Below are the code and all the weights of a small trained network. Each question names an input and a class and asks about switching units off, where a switched-off unit gives its printed mean instead of its output.

import numpy as np


def w(rows, s, z=0):
    codes = np.array(rows[::2]) - 128.0
    scale = np.full(codes.shape[1], s)
    scale[-1] = z or s
    return codes * scale


def f(y):
    return np.maximum(y, 0)


def log_softmax(a):
    a = a - a.max(-1, keepdims=True)
    return a - np.log(np.exp(a).sum(-1, keepdims=True))


def net(x, mask):
    res = np.array(x, float).reshape(1, 4) / 4 @ E
    y = f(res @ A[0][:, :-1].T + A[0][:, -1])
    res = res + np.where(mask, y, B[0][:, -1]) @ B[0][:, :-1]
    return log_softmax(res[-1] @ U[:, :-1].T + U[:, -1])


A, B = {}, {}
E = w([
[2,87,84],'x0',
[103,215,128],'x1',
[52,225,118],'x2',
[83,77,228],'x3',
],0.0083)
A[0] = w([
[94,146,121,42],'neuron 1',
[107,98,82,154],'neuron 2',
[76,253,89,173],'neuron 3',
[79,86,170,242],'neuron 4',
[86,179,104,151],'neuron 5',
[73,79,160,227],'neuron 6',
[228,117,111,143],'neuron 7',
[104,79,95,142],'neuron 8',
[135,172,135,124],'neuron 9',
[105,142,123,123],'neuron 10',
[164,101,200,252],'neuron 11',
[156,60,88,188],'neuron 12',
[164,102,130,147],'neuron 13',
[112,119,186,120],'neuron 14',
[168,80,184,240],'neuron 15',
[121,92,97,150],'neuron 16',
[98,63,98,165],'neuron 17',
[146,200,85,150],'neuron 18',
[163,120,140,105],'neuron 19',
[93,69,101,141],'neuron 20',
[122,126,180,110],'neuron 21',
[165,126,145,99],'neuron 22',
[127,176,102,154],'neuron 23',
[187,74,159,161],'neuron 24',
[94,85,224,166],'neuron 25',
[67,118,127,68],'neuron 26',
[88,140,198,137],'neuron 27',
],0.015,0.0035)
B[0] = w([
[135,99,102,150],'neuron 1',
[72,174,77,166],'neuron 2',
[241,150,112,249],'neuron 3',
[43,177,186,207],'neuron 4',
[187,140,81,190],'neuron 5',
[63,170,144,207],'neuron 6',
[207,87,60,201],'neuron 7',
[32,180,36,170],'neuron 8',
[153,167,78,160],'neuron 9',
[183,93,145,150],'neuron 10',
[138,52,150,211],'neuron 11',
[103,89,54,187],'neuron 12',
[161,59,96,163],'neuron 13',
[93,131,223,171],'neuron 14',
[161,22,168,210],'neuron 15',
[42,171,2,158],'neuron 16',
[14,171,70,185],'neuron 17',
[194,123,116,194],'neuron 18',
[157,110,134,153],'neuron 19',
[65,212,92,180],'neuron 20',
[89,135,208,162],'neuron 21',
[184,117,122,155],'neuron 22',
[200,204,86,173],'neuron 23',
[140,84,130,198],'neuron 24',
[61,124,217,218],'neuron 25',
[120,104,128,171],'neuron 26',
[140,109,187,187],'neuron 27',
],0.0066,0.012)
U = w([
[62,126,254,101],'0',
[139,32,138,38],'1',
[139,193,126,254],'2',
[23,206,85,68],'3',
],0.013,0.0053)

Each question gives the input, the list of numbers given to net, and the class t.
The units are the neurons (one row each of A and B). Each row of codes is followed by its name. A weight is (code - 128) times the scale printed after its matrix; where a second scale follows, it is the last column's (A, B and U).
mask holds one flag per neuron, in row order. A switched-off neuron (its flag False) gives its mean, the last column of its row in B, instead of its output. The means were averaged over made-up inputs and are rounded, as every weight is.
A unit's drop is (log p(t) with every unit on - log p(t) with that unit switched off) / (log p(t) with every unit on - log p(t) with every unit switched off).
The circuit of an input: a set's keep is (log p(t) with only the set's units on - log p(t) with every unit switched off) / (log p(t) with every unit on - log p(t) with every unit switched off). Starting from the 12 units with the biggest drops (on a tie, the unit counted first), units are removed one at a time, each time the one whose removal leaves the highest keep (on an exact tie, the one counted first), for as long as the keep stays at least 0.8.
circuit, biggest first: the units of the circuit, biggest drop first
most important unit: the unit with the biggest drop
k most important neurons: the k neurons with the biggest drops, biggest first
drop of u: that unit's drop, to one decimal
input [-8,0,-2,6], class 1: 2 most important neurons => [neuron 7; neuron 15]
input [5,1,1,-7], class 2: most important unit => neuron 3
input [2,-5,-6,-2], class 3: circuit, biggest first => [neuron 17; neuron 8]
input [-2,1,-7,6], class 0: 4 most important neurons => [neuron 25; neuron 4; neuron 3; neuron 14]
input [5,-4,-6,7], class 0: 2 most important neurons => [neuron 25; neuron 15]
input [-1,-5,-4,6], class 0: 2 most important neurons => [neuron 25; neuron 4]
input [8,8,-2,-7], class 2: drop of neuron 6 => 0.1
input [3,-8,-6,4], class 3: drop of neuron 16 => 0.2
input [0,4,8,-5], class 2: drop of neuron 25 => 0.0
input [6,3,5,-4], class 2: drop of neuron 3 => 0.3
